Below are the code and all the weights of a small trained network. Each question names an input and a class and asks about switching units off, where a switched-off unit gives its printed mean instead of its output.

import numpy as np


def w(rows, s, z=0):
    codes = np.array(rows[::2]) - 128.0
    scale = np.full(codes.shape[1], s)
    scale[-1] = z or s
    return codes * scale


def norm(h):
    return h / np.sqrt((h * h).mean(-1, keepdims=True) + 1e-5)


def f(y):
    return y / 2 * (1 + np.tanh(0.7978845608 * (y + 0.044715 * y**3)))


def log_softmax(a):
    a = a - a.max(-1, keepdims=True)
    return a - np.log(np.exp(a).sum(-1, keepdims=True))


def net(x, mask):
    res = np.array(x, float).reshape(1, 5) / 4 @ E
    u = 0
    for l in range(3):
        y = f(norm(res) @ A[l][:, :-1].T + A[l][:, -1])
        res = res + np.where(mask[u : u + 10], y, B[l][:, -1]) @ B[l][:, :-1]
        u += 10
    return log_softmax(norm(res)[-1] @ U[:, :-1].T + U[:, -1])


A, B = {}, {}
E = w([
[127,125,128,129,128,125,127,129,127,128,128,128],'x0',
[128,125,136,52,127,133,129,125,133,123,188,129],'x1',
[132,92,24,128,108,145,129,114,136,115,124,213],'x2',
[125,130,127,128,131,128,131,130,127,130,126,129],'x3',
[152,106,141,132,159,123,128,156,2,101,136,154],'x4',
],0.003)
A[0] = w([
[131,193,208,130,90,123,137,88,222,189,109,21,97],'0.n0',
[206,87,64,145,106,155,150,117,53,123,116,226,28],'0.n1',
[118,173,77,249,96,166,122,114,190,151,26,166,51],'0.n2',
[121,129,128,81,113,112,151,121,148,162,175,121,89],'0.n3',
[119,118,157,206,136,87,126,130,115,140,38,66,9],'0.n4',
[130,127,129,129,127,128,129,127,127,129,128,129,129],'0.n5',
[129,189,196,126,99,121,138,98,216,194,116,27,117],'0.n6',
[64,105,21,138,108,129,138,109,250,135,110,181,26],'0.n7',
[127,128,128,128,129,129,127,128,128,126,128,127,128],'0.n8',
[105,144,215,126,212,99,125,199,29,89,152,76,31],'0.n9',
],0.0024,0.0011)
B[0] = w([
[82,67,46,137,206,135,105,200,28,30,145,242,252],'0.n0',
[35,121,130,136,199,113,118,181,212,50,145,136,189],'0.n1',
[132,14,92,106,117,21,151,106,110,169,50,22,181],'0.n2',
[137,147,140,95,122,148,130,130,122,117,152,163,136],'0.n3',
[131,166,108,183,141,159,154,137,127,144,87,172,155],'0.n4',
[126,128,129,129,129,127,129,128,131,127,128,126,128],'0.n5',
[86,73,55,131,196,133,104,187,51,40,147,230,242],'0.n6',
[236,145,223,111,44,123,104,60,179,168,101,71,204],'0.n7',
[128,129,128,127,128,127,129,128,127,128,127,128,128],'0.n8',
[157,120,146,115,4,141,135,46,244,202,127,77,223],'0.n9',
],0.0024)
A[1] = w([
[120,136,129,129,133,126,129,137,135,128,129,124,123],'1.n0',
[142,160,110,64,114,148,131,94,223,142,172,133,45],'1.n1',
[91,115,74,253,162,138,66,158,156,83,55,171,89],'1.n2',
[115,108,106,116,127,128,142,120,143,118,141,149,116],'1.n3',
[162,147,206,149,120,151,114,137,75,126,132,104,110],'1.n4',
[154,174,159,226,115,121,159,116,89,188,61,83,48],'1.n5',
[111,88,159,247,150,133,108,153,71,89,106,102,117],'1.n6',
[107,159,131,125,147,120,125,140,141,122,130,115,107],'1.n7',
[157,178,166,249,116,117,160,112,80,197,40,72,4],'1.n8',
[128,125,129,126,129,127,129,129,128,127,128,125,125],'1.n9',
],0.0031,0.0021)
B[1] = w([
[142,116,108,115,122,127,137,122,110,126,126,149,125],'1.n0',
[156,213,228,202,121,173,115,147,115,96,123,185,159],'1.n1',
[110,160,183,161,160,94,255,143,21,232,103,29,255],'1.n2',
[128,153,183,152,135,144,102,144,120,108,135,119,142],'1.n3',
[179,143,165,128,63,156,139,72,164,163,102,122,154],'1.n4',
[152,130,122,79,105,167,49,126,192,43,202,200,168],'1.n5',
[131,234,126,167,116,160,172,147,149,124,106,246,229],'1.n6',
[149,100,76,108,111,131,147,128,97,134,127,168,118],'1.n7',
[157,136,123,57,104,191,31,127,204,27,230,213,190],'1.n8',
[130,128,122,129,128,129,126,128,128,130,127,131,128],'1.n9',
],0.0025,0.0027)
A[2] = w([
[124,135,133,130,137,127,118,133,126,129,126,117,99],'2.n0',
[108,115,106,107,123,123,148,129,173,135,144,148,137],'2.n1',
[143,98,74,131,124,128,151,118,83,114,141,175,104],'2.n2',
[147,117,151,76,104,128,115,95,89,222,158,3,9],'2.n3',
[131,126,127,128,126,129,128,126,125,128,129,131,130],'2.n4',
[85,128,115,82,186,152,105,169,91,55,210,172,55],'2.n5',
[113,107,103,116,125,121,160,127,152,131,146,149,120],'2.n6',
[85,124,122,182,173,110,166,161,87,138,103,93,42],'2.n7',
[151,169,111,59,91,160,90,78,197,143,178,142,5],'2.n8',
[122,136,125,126,132,126,141,130,136,125,129,124,114],'2.n9',
],0.0038,0.0014)
B[2] = w([
[134,111,109,133,123,121,139,138,116,121,121,147,120],'2.n0',
[149,148,175,125,134,148,60,142,98,96,152,114,140],'2.n1',
[58,187,203,124,182,127,112,176,172,133,139,80,158],'2.n2',
[92,112,74,118,153,119,217,58,58,214,106,91,148],'2.n3',
[124,134,133,130,128,127,129,127,135,132,125,123,129],'2.n4',
[113,41,72,64,115,92,35,108,246,139,150,32,253],'2.n5',
[132,143,182,130,144,139,84,145,108,118,141,95,136],'2.n6',
[124,187,138,151,148,150,169,165,73,109,141,177,196],'2.n7',
[140,227,188,224,157,185,164,194,4,87,111,197,213],'2.n8',
[132,114,128,128,130,128,125,135,106,120,129,136,125],'2.n9',
],0.0027,0.003)
U = w([
[57,162,96,226,221,96,240,217,15,124,68,174,132],'0',
[226,229,211,155,47,221,81,103,161,77,160,225,191],'1',
[68,43,91,17,184,115,22,160,192,81,230,83,228],'2',
[148,115,176,53,102,143,226,16,1,241,176,44,2],'3',
[181,44,70,167,56,64,139,29,225,183,36,73,40],'4',
],0.0059,0.00088)

Each question gives the input, the list of numbers given to net, and the class t.
The units are the neurons (one row each of A and B). Each row of codes is followed by its name. A weight is (code - 128) times the scale printed after its matrix; where a second scale follows, it is the last column's (A, B and U).
mask holds one flag per neuron, layer by layer. A switched-off neuron (its flag False) gives its mean, the last column of its row in B, instead of its output. The means were averaged over made-up inputs and are rounded, as every weight is.
A unit's drop is (log p(t) with every unit on - log p(t) with that unit switched off) / (log p(t) with every unit on - log p(t) with every unit switched off).
most important unit: the unit with the biggest drop
top k neurons: the k neurons with the biggest drops, biggest first
k most important neurons of layer l: the k neurons of layer l with the biggest drops, biggest first
drop of u: that unit's drop, to one decimal
input [-8,-1,3,-3,-1], class 4: most important unit : 0.n2
input [0,1,5,1,-7], class 1: top 4 neurons : (1.n2; 1.n1; 2.n8; 2.n5)
input [-5,-3,3,-4,0], class 4: top 3 neurons : (0.n0; 0.n7; 0.n6)
input [5,0,4,-6,0], class 4: top 4 neurons : (0.n7; 0.n0; 0.n6; 1.n8)
input [0,0,5,-8,-1], class 4: top 4 neurons : (1.n8; 0.n2; 1.n5; 1.n6)
input [-2,5,0,8,4], class 3: top 3 neurons : (0.n0; 0.n6; 0.n9)
input [6,-8,0,-6,-6], class 0: 4 most important neurons of layer 0 : (0.n0; 0.n9; 0.n6; 0.n4)
input [-1,6,-1,1,3], class 3: top 2 neurons : (0.n0; 2.n3)
input [-5,2,4,-7,-8], class 1: 2 most important neurons of layer 1 : (1.n1; 1.n2)
input [6,-4,5,3,-1], class 4: top 2 neurons : (0.n7; 0.n0)
input [5,8,-1,6,1], class 3: 3 most important neurons of layer 0 : (0.n0; 0.n6; 0.n1)
input [0,-7,6,-4,0], class 4: top 3 neurons : (0.n2; 0.n0; 0.n7)
input [-7,1,4,8,7], class 2: top 4 neurons : (2.n5; 2.n8; 0.n4; 0.n2)
input [7,-3,8,-5,-1], class 4: most important neuron of layer 2 : (2.n8)
input [4,5,-1,1,8], class 3: top 3 neurons : (0.n0; 0.n6; 0.n9)
input [-3,-7,0,-2,5], class 1: top 4 neurons : (0.n0; 0.n6; 1.n8; 1.n5)
input [4,-5,0,3,6], class 1: 2 most important neurons of layer 1 : (1.n8; 1.n6)
input [4,0,-3,-3,-2], class 0: top 4 neurons : (1.n8; 1.n2; 1.n5; 2.n7)
input [0,1,1,8,4], class 2: top 3 neurons : (0.n7; 0.n1; 1.n2)
input [-5,-1,-7,-6,2], class 1: most important unit : 1.n4
input [-4,-3,-5,-2,1], class 1: 2 most important neurons of layer 0 : (0.n9; 0.n1)
input [-1,-1,-8,0,4], class 1: top 2 neurons : (1.n2; 1.n8)
input [-3,-1,-8,-5,-3], class 0: top 2 neurons : (0.n0; 1.n8)
input [7,1,7,4,-2], class 1: 2 most important neurons of layer 0 : (0.n7; 0.n0)
input [2,7,0,-2,2], class 3: 3 most important neurons of layer 0 : (0.n0; 0.n6; 0.n1)
input [8,-8,6,5,-1], class 4: drop of 0.n6 : 0.5
input [1,-7,-1,-1,-5], class 0: most important unit : 0.n0
input [-8,-2,-5,-6,-6], class 0: drop of 1.n2 : 0.1
